(in the rows, 128 means zero)
Each row of numbers stands for one element and depends on some of the facts below. Use the named rows to name the rest.

Some facts about the elements:
<1002> | ζ <231> | Ψ a
<1005> | Ψ a
<1006> | ζ <972>, <864> | Ψ a
<1037> | Ψ a | Φ <415>, <1227>, <472>
<1041> | Ψ b
<1045> | ζ <149> | Ψ a
<1046> | Ψ b
<104> | ζ <1045> | Ψ a
<1054> | Ψ e
<1067> | ζ <778> | Ψ f
<1071> | Ψ d
<1075> | ζ <691>, <72> | Ψ a | Φ <46>, <1145>, <778>
<1079> | ζ <1046> | Ψ a
<1089> | ζ <394>, <1117> | Ψ b
<1105> | ζ <394> | Ψ f | Φ <351>, <631>, <245>, <985>
<1117> | Ψ a
<1145> | ζ <1187>, <480> | Ψ a
<1153> | ζ <302>, <1046> | Ψ f | Φ <1187>, <429>, <54>, <863>
<1169> | ζ <167> | Ψ b
<1172> | ζ <1234> | Ψ b
<1176> | ζ <569>, <864> | Ψ a
<1183> | ζ <1046>, <457> | Ψ a
<1186> | ζ <864> | Ψ a | Φ <351>, <1187>, <46>, <72>
<1187> | ζ <976> | Ψ a
<1200> | ζ <691>, <167>, <1067>, <1186> | Ψ b
<1217> | Ψ c
<1226> | Ψ a | Φ <732>, <33>, <314>, <864>
<1227> | ζ <62> | Ψ e
<1234> | ζ <149> | Ψ a
<123> | ζ <864> | Ψ e | Φ <645>, <732>, <72>
<1257> | ζ <864> | Ψ a
<1274> | Ψ b
<129> | ζ <302>, <863> | Ψ a
<148> | ζ <976> | Ψ a
<149> | ζ <976> | Ψ a
<164> | ζ <976>, <62> | Ψ a
<167> | Ψ a
<16> | Ψ a | Φ <691>, <302>, <1002>, <559>, <985>, <705>, <863>
<182> | ζ <1172> | Ψ a
<185> | ζ <1046>, <566> | Ψ a
<193> | ζ <1105> | Ψ a
<201> | ζ <25>, <972>, <1145>, <1117> | Ψ a
<20> | Ψ a
<228> | ζ <429>, <1117> | Ψ a
<231> | ζ <974> | Ψ b | Φ <1274>, <878>, <778>
<245> | Ψ a
<246> | ζ <1226>, <547> | Ψ a
<25> | Ψ a
<280> | ζ <1041> | Ψ f
<285> | ζ <62>, <864> | Ψ a
<298> | ζ <691>, <62> | Ψ c
<302> | Ψ a
<314> | ζ <864> | Ψ a
<31> | ζ <1046> | Ψ c
<33> | ζ <1234>, <864> | Ψ a
<341> | ζ <1153> | Ψ c | Φ <129>
<351> | ζ <1187>, <1234> | Ψ b
<366> | ζ <1274>, <20>, <864> | Ψ b
<377> | ζ <366>, <547>, <1041> | Ψ a
<37> | ζ <1257> | Ψ d
<383> | Ψ a
<394> | ζ <864> | Ψ c
<397> | ζ <732> | Ψ b
<415> | ζ <480>, <778> | Ψ c
<429> | ζ <285>, <302> | Ψ b
<430> | ζ <1054>, <864> | Ψ e | Φ <1172>, <149>, <20>
<457> | ζ <149>, <314>, <62> | Ψ b | Φ <1071>, <1169>, <167>, <383>, <62>, <569>, <747>
<46> | ζ <751>, <79>, <864> | Ψ b
<472> | ζ <970>, <976> | Ψ a
<480> | ζ <1257>, <838> | Ψ a | Φ <631>, <182>
<48> | ζ <1045> | Ψ e | Φ <298>, <193>, <148>, <686>
<4> | Ψ b
<547> | ζ <691>, <864> | Ψ b
<548> | ζ <958> | Ψ d
<54> | ζ <732> | Ψ a
<559> | Ψ a
<566> | Ψ b | Φ <631>, <472>, <778>
<569> | Ψ a
<621> | ζ <77>, <298> | Ψ f
<62> | Ψ f
<631> | ζ <394>, <149> | Ψ a
<639> | ζ <148>, <164> | Ψ a
<645> | ζ <864> | Ψ a
<646> | ζ <976>, <1046>, <864> | Ψ b
<650> | ζ <864> | Ψ a | Φ <366>, <1187>, <1145>
<677> | ζ <80> | Ψ b
<686> | ζ <201> | Ψ b
<691> | ζ <863> | Ψ a
<702> | ζ <1046> | Ψ a
<705> | ζ <985> | Ψ a
<706> | Ψ c | Φ <1200>, <1079>, <1257>, <148>, <677>, <164>
<724> | ζ <37> | Ψ d
<728> | Ψ a | Φ <1187>, <691>, <1079>, <377>, <878>, <1257>, <732>
<72> | ζ <864> | Ψ a
<732> | ζ <864> | Ψ e
<735> | ζ <1046>, <246> | Ψ f | Φ <1274>, <228>, <1089>, <705>, <148>, <314>, <747>
<747> | ζ <1089> | Ψ b
<751> | ζ <1067> | Ψ c
<778> | Ψ a
<77> | ζ <149>, <480> | Ψ a | Φ <724>, <201>, <33>, <569>
<79> | ζ <429>, <72> | Ψ a
<80> | ζ <25>, <639>, <79>, <1075>, <62> | Ψ a
<830> | Ψ a | Φ <1005>, <631>, <1227>, <1217>
<838> | ζ <1045>, <149> | Ψ b
<854> | ζ <958>, <31> | Ψ b | Φ <377>, <1257>, <686>
<858> | Ψ a | Φ <104>, <732>, <1227>, <193>
<863> | ζ <1187> | Ψ a
<864> | Ψ c
<878> | Ψ a
<930> | ζ <972>, <1075> | Ψ a | Φ <245>, <1183>
<935> | ζ <285> | Ψ a
<958> | Ψ c | Φ <1187>, <37>, <677>
<964> | Ψ a | Φ <1071>, <245>, <415>, <935>, <621>, <4>
<970> | ζ <285> | Ψ c
<972> | ζ <864> | Ψ a
<974> | Ψ a | Φ <394>, <548>, <646>, <33>
<976> | Ψ f | Φ <33>
<985> | Ψ a
<996> | ζ <1105>, <185>, <164> | Ψ a

Known rows:
[185  37 176 108 130 108 160  68 147 233  99 187 118]: <724>
[163 121 122 157 115 124 168 138 130  78 141 130 135]: <149>
[177 113 112 108  49 154 121 150  98 125  73  51 115]: <976>
[112 128 118 165 131 114 118 130 131 126 165 144 110]: <1187>
[124  99 183 112 135 130 104 121 148  99 229 129 137]: <646>
[115 142 162 145 149 139  88  90 140 126 218 114 104]: <351>
[124 122 120  90 108 129 173 194 134 116  93 137 158]: <974>
[139 118 101 138 132 102 152 157 126 120 142 126 141]: <472>
[170 110 151 124 103 110 119  89 115 130 133 123 122]: <970>
[118 136 117 148 137 104 145 142 129 136 136 160 133]: <1145>
[137  94 106 135 108  98 161 145 130  89 123 184 152]: <285>
[139 105 108 135 128 107 165 164 133 130 104 148 163]: <935>
[111 124  97 153 138 146 117 136 125 111 145 112 117]: <148>
[124 135 119 116  90 171  89  97  61 149  26  70 106]: <735>
[107  95 110 119 135 131 130 162 152 124 138 165 141]: <314>
[103 133 111  94 122 146 147 175 133 124  90 130 145]: <1226>
[109 142 161 118 151 169  78 106 155 128 190  95 110]: <1274>
[104 135 172 134 145 141  73  81 153 113 219 136  95]: <366>
[112 119 153 133 163 164  82 110 148 136 184  99 132]: <747>
[130 139 162 140 148 135 105  91 136 106 196 111 119]: <397>
[129 134 103 127 144 117 150 158 123 136 117 134 151]: <193>
[139 136 111 129 120 112 165 160 136 119  99 139 141]: <25>
[140 116 112 136 118  97 170 150 122 107 106 171 159]: <80>
[157 129 156 124 119 113 120  75 111 141 132 107 112]: <341>
[102 126 117 142 130 131 129 135 131 135 108 165 134]: <1002>
[112 129 167 131 149 128  78  85 146 119 227 136 104]: <46>
[140 122 112 132 137  99 166 162 123 128 116 147 147]: <182>
[150 121 181 122 129 111 121  71  98 147 139 123 118]: <31>
[115 129 109 135 130 109 147 145 121 124  93 130 141]: <930>
[102 122 106 138 150 122 114 130 137 131 146 162 117]: <1257>
[164 138 144 102 120 115 116 105 130 157 142  82 108]: <1217>

Rows to name:
[102 162 157 110 143 151  88  98 134 113 169  76  95] -> <566>
[107 132 113 160 143 113 128 130 133 147 133 165 127] -> <863>
[136 141 176 132 145 161 110  94 139  91 192 106 123] -> <838>
[ 76 163 110 113 124 158 112 127 118 124  81 127 109] -> <728>
[106 135 111 136 143 130 133 141 121 139 119 153 133] -> <377>
[128 148 108 110 121 147  79 159 127 109 185  94 118] -> <732>
[166 123 149 118 136 115 114 103 126 169 139  83 123] -> <415>
[109 124 101 152 124 138 123 129 119  99 128 143 122] -> <164>
[114 114 107 130 141 139 137 157 133 139 101 148 150] -> <228>
[147 123 115 138 140 113 160 165 132 128 130 144 150] -> <631>
[183  53 170 117 134 119 146  59 153 243  85 145  90] -> <1071>
[116 108 109 120 131 102 143 152 141 114 148 169 140] -> <645>
[162 159  99 117 111 148 111 166 111 103 150  68 137] -> <1227>
[125 138 113 129 134 113 153 162 141 146 120 143 131] -> <778>
[105 139 154 131 165 163  79 102 142 131 185 103 126] -> <1089>
[123 126 152 143 154 116 101  88 141 102 209 120 118] -> <547>
[154  88 161  95 116 106 115 120 147 139 175 133 135] -> <394>
[189 117 101 138  84 128 124 134  86 156  57  70 131] -> <621>
[163 131 153 129 124 109 118  88 117 151 136 114 119] -> <751>
[115 109 127 104 126 148 158 181 130 112  91 138 173] -> <77>

The same elements again, as new rows of numbers:
Known rows:
[117 143  99  92 148  76 147 107 162 144  73 129 162  90 121 110 169 113
 125 163  98]: <1153>
[126 129 126 149 132 158 129 126 128 142 104 118 116 137 119 145 137 110
 137 138 155]: <728>
[126 148  75 104 136  95 142 121 141 126 108 116 148 104 133 137 155 149
 109 131 113]: <341>
[131 140 128 130 119 140 105 127 136 128 113 104 133 133 120 140 145 117
 158 143 146]: <930>
[120 123  45 109 140  88 124 120 160 134  69 101 148 110 136 115 166 100
 137 132 100]: <1105>
[118 100  60 143 112 139 140 125 122 116 138 135 123 100 120 159 119 125
  63 119 125]: <854>
[134 148 195 128 128 155 122 129 123 130 150 123 119 124 122 153 130 106
 129 133 164]: <1037>
[113 102  91 159 103 139 125 129 115 128 143 146  96 127 130 132 118 122
 102 134  91]: <123>
[140 132 101 122 138 140 136 133 127 114 148 122 113  96 129 148 123 149
  86 100 122]: <1169>
[104 129 142 132 115 124 124 136 113 128 116 136 117 137 132 141  99 128
 178 121 109]: <33>
[133 143 146 137 136 125 110 126 137 134 101 129 132 156 121 132 145 120
 158 145 151]: <302>
[131 138 173 139 135 139 125 134 132 131 136 125 130 135 127 121 135 124
 142 142 147]: <25>
[111 137  45 120 119  78 140 123 116 127  83 127 130 128 135 133 121 158
 144 103  67]: <394>
[116  79 208 129  98 136 112 138 109 108 194 148 113 168 138 118 111 139
 104 127 132]: <1227>
[130 120 157 158 131 147 119 141 135 125 178 140 118 126 132 143 142 142
  94 141 127]: <1054>
[119 119  31 129 106 120 127 127 124 114 147 130 128 113 126 141 122 146
  88 120 114]: <397>
[125 114 185 129 122 130 142 133 112 135 136 149 129 147 125  97  89 138
 149 152 131]: <164>
[129 109  13 134 117 127 118 126 134 120 148 114 132 128 135 132 131 156
 102 108 119]: <1172>
[125 132  30 102 121 114 115 121 123 116 159 149 129 128 130 147 118 140
  87 124 111]: <351>
[141 154 117 132 142 129 124 123 126 114 170 132 127 110 128 150 123 142
  89 113 138]: <4>
[118 125 153 125 119 141 126 131 132 130 142 139 139 143 127  94 136 134
 141 144 154]: <80>
[140 120 162 126 121 137 116 140 132 119 119 121 126 147 129 108 141 129
 126 125 138]: <935>
[138 142 161 113 145 142 117 123 121 134 159 134 136 143 132 119 111 118
 136 140 141]: <472>
[141  88  93 123 129 143 136 130 120 112 153 139 115 113 132 136 114 139
  59  87 127]: <686>
[120 118 162 103 106 109 105 134 118 125 143 124 136 161 138 144 113 120
 143 123 131]: <631>
[124 139 131 132 131 137 127 128 132 131 138 125 135 124 128 113 130 131
 134 151 140]: <639>
[121 140  66 104 137  87 144 120 137 124 109 116 152 127 136 103 157 155
 106 124 104]: <970>
[134 150 152 135 120 119 113 134 127 130 116 148 130 148 122 142 127 120
 152 152 135]: <559>
[128 159 215 141 137 147 132 139 131 124 146 129 123 118 126 152 115 129
 155 135 141]: <569>
[126 120 112 113 140  88 143 127 153 130 106 118 151  86 136 106 143 119
 133 130 100]: <280>
[123 119 125 154 113 129 119 144 126 127 120 124 128 136 124 139 131 117
 140 142 136]: <1117>

Which element is each row?
[135 156 137 118 145 132 135 131 127 147 151 122 133 132 136  81  98 160
 150 145 120] -> <149>
[125 141 121 107 123 152 115 122 130 125 136 121 128 108 129 135 142 111
 124 137 148] -> <480>
[113 145 142 149 145 165 141 138 127 135 127 118 122 119 122 139 130 126
 138 147 144] -> <974>
[123 123 151 114 101 119 114 132 127 122 132 155 137 130 127 127 125 112
 142 148 134] -> <691>
[115 128  21 118 139 113 135 107 136 124 153 152 146 142 133  80 153 155
  71 139 120] -> <429>
[129 110  67 179 112 143 110 132 135 136 133 115 105 135 128 112 145 145
 112 138 112] -> <430>
[114 151 135 125 143 150 150 120 124 126 159 108 119  96 120 129 112 171
 106 122 122] -> <457>
[152 125 116 130 137 123 159 130 125 130  91 121 121  95 124 166 146 136
  82 100 115] -> <706>
[115 125 170 153 136 165 126 135 125 135 110 109 108 130 119 159 128 113
 160 133 153] -> <1226>
[139 151 113 104 158 128 126 118 126 142 157 171 139 137 133 100 111 129
 133 170 123] -> <1187>
[131 142  71 124 119  92 146 125 127 127  94 131 134 123 124 160 145 143
 108 125 105] -> <958>
[120 111 144 143 115 128 120 122 120 137 103 111 130 185 128  71 127 139
 181 131 130] -> <285>
[140 135 119 117 145  99 151 126 114 128 100 129 108 135 133 149 122 147
 125  79  88] -> <864>
[129 169 136 152 135 147 128 122 136 138 115 136 126 112 113 139 147 116
 132 158 146] -> <16>
[140 123  95 131 132 128 165 146 123 127 104 115 121 111 127  98 126 134
 158 105 111] -> <724>
[127 116 180  97 134  97 153 119 116 115 148 138 146 125 135 112 130 149
 118 104 128] -> <298>
[122 126 104 136 169 107 155 132 144 147  90 104 124 115 130 129 110 136
 163 131  94] -> <976>
[122 119 155 139 114 152 133 142 111 129 123 121 114 123 118 175 114  97
 124 129 152] -> <858>

